Below is a small trained network, with its code and all its weights. Each question gives an input and a class and asks what happens when units are switched off, that is, made to give their printed mean instead of their output.

import numpy as np


def w(rows, s, z=0):
    codes = np.array(rows[::2]) - 128.0
    scale = np.full(codes.shape[1], s)
    scale[-1] = z or s
    return codes * scale


def f(y):
    return y / 2 * (1 + np.tanh(0.7978845608 * (y + 0.044715 * y**3)))


def log_softmax(a):
    a = a - a.max(-1, keepdims=True)
    return a - np.log(np.exp(a).sum(-1, keepdims=True))


def net(x, mask):
    res = np.array(x, float).reshape(1, 4) / 4 @ E
    y = f(res @ A[0][:, :-1].T + A[0][:, -1])
    res = res + np.where(mask, y, B[0][:, -1]) @ B[0][:, :-1]
    return log_softmax(res[-1] @ U[:, :-1].T + U[:, -1])


A, B = {}, {}
E = w([
[177,85,76,204,112,34,186,193,122,141,159,141],'x0',
[146,106,148,166,114,140,117,121,92,150,82,163],'x1',
[241,26,122,131,238,140,81,131,144,29,101,86],'x2',
[156,195,131,173,235,85,124,2,68,84,147,200],'x3',
],0.0099)
A[0] = w([
[165,75,59,184,133,90,178,182,119,143,165,96,50],'n1',
[118,69,136,112,99,138,97,157,177,174,78,59,29],'n2',
[193,45,142,110,192,145,50,146,138,56,129,99,5],'n3',
[100,146,180,56,147,254,47,91,144,120,93,97,126],'n4',
[146,91,102,126,84,169,123,197,196,145,83,75,15],'n5',
[198,82,116,124,158,123,103,138,176,112,84,87,1],'n6',
[101,100,103,113,77,177,131,168,125,165,130,106,33],'n7',
],0.0074,0.00098)
B[0] = w([
[209,98,127,141,63,83,173,166,79,67,126,134,207],'n1',
[150,186,120,169,207,138,99,84,130,119,106,58,197],'n2',
[58,150,163,64,93,198,90,115,216,253,125,186,248],'n3',
[224,14,111,158,71,37,223,191,69,43,221,209,222],'n4',
[178,189,66,190,187,105,69,63,117,99,98,88,212],'n5',
[64,194,181,46,63,156,157,135,178,142,173,115,200],'n6',
[99,150,72,161,155,167,133,41,117,125,108,98,179],'n7',
],0.0073,0.011)
U = w([
[170,76,124,135,95,104,164,191,125,81,137,132,250],'0',
[69,175,140,101,71,157,128,140,159,215,128,134,86],'1',
[160,172,113,158,250,127,88,67,128,102,115,114,55],'2',
],0.02,0.0013)

Each question gives the input, the list of numbers given to net, and the class t.
The units are the neurons (one row each of A and B). Each row of codes is followed by its name. A weight is (code - 128) times the scale printed after its matrix; where a second scale follows, it is the last column's (A, B and U).
mask holds one flag per neuron, in row order. A switched-off neuron (its flag False) gives its mean, the last column of its row in B, instead of its output. The means were averaged over made-up inputs and are rounded, as every weight is.
A unit's drop is (log p(t) with every unit on - log p(t) with that unit switched off) / (log p(t) with every unit on - log p(t) with every unit switched off).
The circuit of an input: a set's keep is (log p(t) with only the set's units on - log p(t) with every unit switched off) / (log p(t) with every unit on - log p(t) with every unit switched off). Starting from all 7 units, units are removed one at a time, each time the one whose removal leaves the highest keep (on an exact tie, the one counted first), for as long as the keep stays at least 0.8.
circuit, biggest first: the units of the circuit, biggest drop first
unit that matters most: the unit with the biggest drop
top k neurons: the k neurons with the biggest drops, biggest first
drop of u: that unit's drop, to one decimal
input [-2,8,4,4], class 1: circuit, biggest first => [n3; n5; n2]
input [-8,-2,-4,-3], class 0: circuit, biggest first => [n4]
input [6,8,5,-7], class 2: circuit, biggest first => [n5; n2]
input [4,1,1,4], class 0: top 3 neurons => [n5; n2; n7]
input [4,2,4,-5], class 2: top 3 neurons => [n5; n4; n2]
input [8,4,8,4], class 0: top 3 neurons => [n1; n7; n2]
input [5,5,2,-6], class 2: circuit, biggest first => [n5; n2]
input [-4,-5,-3,-3], class 0: top 2 neurons => [n4; n3]
input [-7,4,-7,-5], class 0: top 2 neurons => [n4; n3]
input [7,4,7,4], class 0: top 2 neurons => [n1; n7]
input [6,2,-3,6], class 0: top 4 neurons => [n5; n2; n7; n3]
input [-3,-3,1,-7], class 2: top 2 neurons => [n5; n2]
input [1,-3,4,4], class 1: top 2 neurons => [n3; n5]
input [7,7,5,4], class 0: unit that matters most => n1
input [3,-3,8,-5], class 1: top 2 neurons => [n3; n6]
input [-8,-6,-7,-3], class 0: top 2 neurons => [n4; n3]
input [3,-8,6,2], class 1: drop of n3 => 0.3
input [-6,1,8,5], class 1: drop of n5 => 0.0
input [0,3,3,-3], class 1: drop of n4 => 0.1
